Below is a small trained network, with its code and all its weights. Each question gives an input and a target symbol and asks what happens when units are switched off, that is, made to give their printed mean instead of their output.

import numpy as np


def w(rows, s, z=0):
    codes = np.array(rows[::2]) - 128.0
    scale = np.full(codes.shape[1], s)
    scale[-1] = z or s
    return codes * scale


def norm(h):
    return h / np.sqrt((h * h).mean(-1, keepdims=True) + 1e-5)


def f(y):
    return y / 2 * (1 + np.tanh(0.7978845608 * (y + 0.044715 * y**3)))


def softmax(a):
    e = np.exp(a - a.max(-1, keepdims=True))
    return e / e.sum(-1, keepdims=True)


def log_softmax(a):
    a = a - a.max(-1, keepdims=True)
    return a - np.log(np.exp(a).sum(-1, keepdims=True))


def net(x, mask):
    ids = ['αγεθλστψω'.index(c) for c in x.split()]
    T = len(ids)
    res = E[ids] + P[:T]
    u = 0
    for l in range(2):
        r = norm(res)
        for j in range(3):
            rows = slice(3 * j, 3 * j + 3)
            q, k, v = (r @ M[l][rows].T for M in (Q, K, V))
            z = softmax(np.where(np.tri(T) > 0, q @ k.T / 3**0.5, -1e9)) @ v
            o = O[l][rows]
            res = res + np.where(mask[u + j], z, o[:, -1]) @ o[:, :-1]
        u += 3
        y = f(norm(res) @ A[l][:, :-1].T + A[l][:, -1])
        res = res + np.where(mask[u : u + 8], y, B[l][:, -1]) @ B[l][:, :-1]
        u += 8
    return log_softmax(norm(res)[-1] @ U[:, :-1].T + U[:, -1])


Q, K, V, O, A, B = {}, {}, {}, {}, {}, {}
E = w([
[183,51,101,7],'α',
[152,43,41,110],'γ',
[213,198,156,58],'ε',
[110,72,133,159],'θ',
[108,68,136,145],'λ',
[234,152,64,170],'σ',
[152,93,146,96],'τ',
[148,178,209,157],'ψ',
[54,161,174,80],'ω',
],0.02)
P = w([
[196,3,163,110],'0',
[72,203,75,44],'1',
[82,196,78,49],'2',
[75,199,81,52],'3',
[82,200,84,41],'4',
[85,200,83,50],'5',
[90,197,85,51],'6',
[86,200,87,48],'7',
],0.0059)
Q[0] = w([
[148,89,209,61],'0.h1',
[108,209,106,164],'0.h1',
[191,194,96,106],'0.h1',
[68,115,162,104],'0.h2',
[171,8,155,33],'0.h2',
[107,69,119,209],'0.h2',
[148,99,151,149],'0.h3',
[162,111,139,128],'0.h3',
[131,121,62,122],'0.h3',
],0.013)
K[0] = w([
[220,92,151,112],'0.h1',
[77,159,48,94],'0.h1',
[127,184,100,93],'0.h1',
[61,117,147,156],'0.h2',
[147,5,217,140],'0.h2',
[131,78,31,196],'0.h2',
[166,169,159,120],'0.h3',
[192,172,114,110],'0.h3',
[161,105,143,179],'0.h3',
],0.013)
V[0] = w([
[162,125,109,145],'0.h1',
[27,157,60,91],'0.h1',
[109,159,111,212],'0.h1',
[242,80,7,169],'0.h2',
[188,124,17,134],'0.h2',
[112,154,1,94],'0.h2',
[101,138,198,143],'0.h3',
[135,134,114,122],'0.h3',
[120,97,88,165],'0.h3',
],0.0059)
O[0] = w([
[161,111,145,142,109],'0.h1',
[119,52,105,4,156],'0.h1',
[118,20,123,233,36],'0.h1',
[158,9,150,200,2],'0.h2',
[188,23,151,203,54],'0.h2',
[170,95,179,141,117],'0.h2',
[99,170,84,110,118],'0.h3',
[117,117,135,122,129],'0.h3',
[198,182,105,197,111],'0.h3',
],0.0034,0.0041)
A[0] = w([
[108,134,88,55,112],'0.n1',
[237,109,2,175,147],'0.n2',
[71,126,48,144,102],'0.n3',
[133,68,123,166,174],'0.n4',
[72,111,209,90,56],'0.n5',
[244,55,14,74,132],'0.n6',
[157,123,105,120,2],'0.n7',
[151,70,18,123,10],'0.n8',
],0.0064,0.0054)
B[0] = w([
[105,136,170,170,200],'0.n1',
[73,237,37,138,198],'0.n2',
[179,92,198,120,139],'0.n3',
[110,253,181,42,153],'0.n4',
[127,145,74,166,133],'0.n5',
[34,165,100,121,253],'0.n6',
[156,35,65,87,92],'0.n7',
[105,121,117,51,137],'0.n8',
],0.0062,0.0043)
Q[1] = w([
[191,196,165,156],'1.h1',
[149,243,45,149],'1.h1',
[136,86,254,60],'1.h1',
[65,118,213,144],'1.h2',
[121,23,198,55],'1.h2',
[145,143,88,117],'1.h2',
[90,54,165,132],'1.h3',
[89,111,105,194],'1.h3',
[179,157,73,125],'1.h3',
],0.016)
K[1] = w([
[149,254,163,125],'1.h1',
[64,227,126,64],'1.h1',
[198,79,163,141],'1.h1',
[136,128,206,162],'1.h2',
[209,30,168,84],'1.h2',
[93,114,86,111],'1.h2',
[94,84,174,115],'1.h3',
[108,134,123,217],'1.h3',
[206,141,85,108],'1.h3',
],0.014)
V[1] = w([
[115,139,227,1],'1.h1',
[170,47,43,29],'1.h1',
[4,69,127,114],'1.h1',
[61,188,111,119],'1.h2',
[227,143,146,124],'1.h2',
[76,183,193,118],'1.h2',
[112,188,209,130],'1.h3',
[121,68,186,187],'1.h3',
[178,130,149,97],'1.h3',
],0.0073)
O[1] = w([
[180,155,81,214,253],'1.h1',
[128,156,1,116,166],'1.h1',
[63,233,99,189,199],'1.h1',
[174,14,155,148,203],'1.h2',
[115,215,128,171,73],'1.h2',
[193,81,183,141,183],'1.h2',
[153,107,66,126,157],'1.h3',
[131,159,91,9,43],'1.h3',
[48,58,111,122,130],'1.h3',
],0.0051,0.0065)
A[1] = w([
[231,159,120,87,3],'1.n1',
[188,103,123,178,185],'1.n2',
[69,166,79,158,32],'1.n3',
[109,73,90,232,72],'1.n4',
[154,65,125,124,86],'1.n5',
[115,89,148,185,113],'1.n6',
[177,183,135,98,45],'1.n7',
[145,107,103,8,2],'1.n8',
],0.015,0.0081)
B[1] = w([
[128,77,89,191,190],'1.n1',
[118,190,144,129,181],'1.n2',
[145,59,158,138,252],'1.n3',
[166,140,57,144,176],'1.n4',
[57,77,151,147,104],'1.n5',
[248,59,186,146,112],'1.n6',
[180,22,92,155,170],'1.n7',
[202,166,104,124,198],'1.n8',
],0.016,0.0035)
U = w([
[49,71,36,113,67],'α',
[55,192,181,87,162],'γ',
[132,242,76,223,2],'ε',
[168,64,191,26,110],'θ',
[200,55,136,171,245],'λ',
[221,182,108,12,39],'σ',
[69,123,149,246,101],'τ',
[82,24,196,133,169],'ψ',
[202,167,235,147,178],'ω',
],0.014,0.0054)

Each question gives the input, a string of symbols that net reads in full, and the target symbol t.
The units are the heads (3 rows each of Q, K, V and O) and the neurons (one row each of A and B). Each row of codes is followed by its name. A weight is (code - 128) times the scale printed after its matrix; where a second scale follows, it is the last column's (O, A, B and U).
mask holds one flag per unit, layer by layer, with each layer's heads first. A switched-off unit (its flag False) gives its mean, the last column of its rows in O or B, instead of its output. The means were averaged over made-up inputs and are rounded, as every weight is.
A unit's drop is (log p(t) with every unit on - log p(t) with that unit switched off) / (log p(t) with every unit on - log p(t) with every unit switched off).
most important unit: the unit with the biggest drop
k most important neurons: the k neurons with the biggest drops, biggest first
top k neurons in layer l: the k neurons of layer l with the biggest drops, biggest first
which heads matter: for each layer, one digit per head in row order, 1 if its drop is at least 0.15 and else 0, layers parted by /
input ω ω α ω ω τ, target λ: which heads matter : 010 / 100
input θ ε γ λ α α ω θ, target γ: which heads matter : 110 / 101
input α ψ θ, target α: 3 most important neurons : 0.n4, 1.n3, 0.n2
input ψ α ω ω ψ λ, target ω: most important unit : 0.h1
input ω θ ω θ, target λ: which heads matter : 000 / 100
input λ ω γ γ ω τ, target ψ: which heads matter : 010 / 110
input λ γ ω λ γ λ, target ψ: which heads matter : 010 / 111
input λ ψ ψ λ, target ψ: 2 most important neurons : 1.n3, 0.n4
input ψ α θ, target ω: which heads matter : 100 / 100
input λ σ ω θ, target ψ: which heads matter : 010 / 111
input ε α ψ ω ε σ ω λ, target τ: which heads matter : 000 / 111
input σ λ τ, target θ: 4 most important neurons : 0.n2, 0.n4, 1.n5, 1.n8
input σ λ λ, target θ: 2 most important neurons : 0.n2, 0.n4
input ψ σ ω ε τ γ λ λ, target ω: 3 most important neurons : 0.n4, 0.n6, 1.n6
input σ ω ε ω α τ, target θ: top 2 neurons in layer 0 : 0.n2, 0.n6
input ψ ε ε ω τ, target ω: most important unit : 0.h1
input ε ω τ, target τ: 4 most important neurons : 0.n2, 1.n5, 1.n1, 1.n2
input τ γ α ε τ, target ε: which heads matter : 100 / 100
input τ σ λ, target ε: 2 most important neurons : 0.n4, 0.n2
input σ ε ω ψ ω α λ λ, target θ: most important unit : 0.h2
input τ σ ψ γ θ τ, target ε: which heads matter : 110 / 100
input ω ε τ, target λ: 2 most important neurons : 1.n1, 1.n7
input ω γ λ τ θ, target λ: 2 most important neurons : 1.n3, 0.n4
input α τ α σ λ ω λ ε, target λ: top 2 neurons in layer 1 : 1.n7, 1.n1
input γ ω ψ θ, target σ: top 3 neurons in layer 0 : 0.n2, 0.n4, 0.n6
input τ λ θ, target ε: 2 most important neurons : 0.n4, 1.n2
input ω λ ψ λ, target λ: most important unit : 1.h1
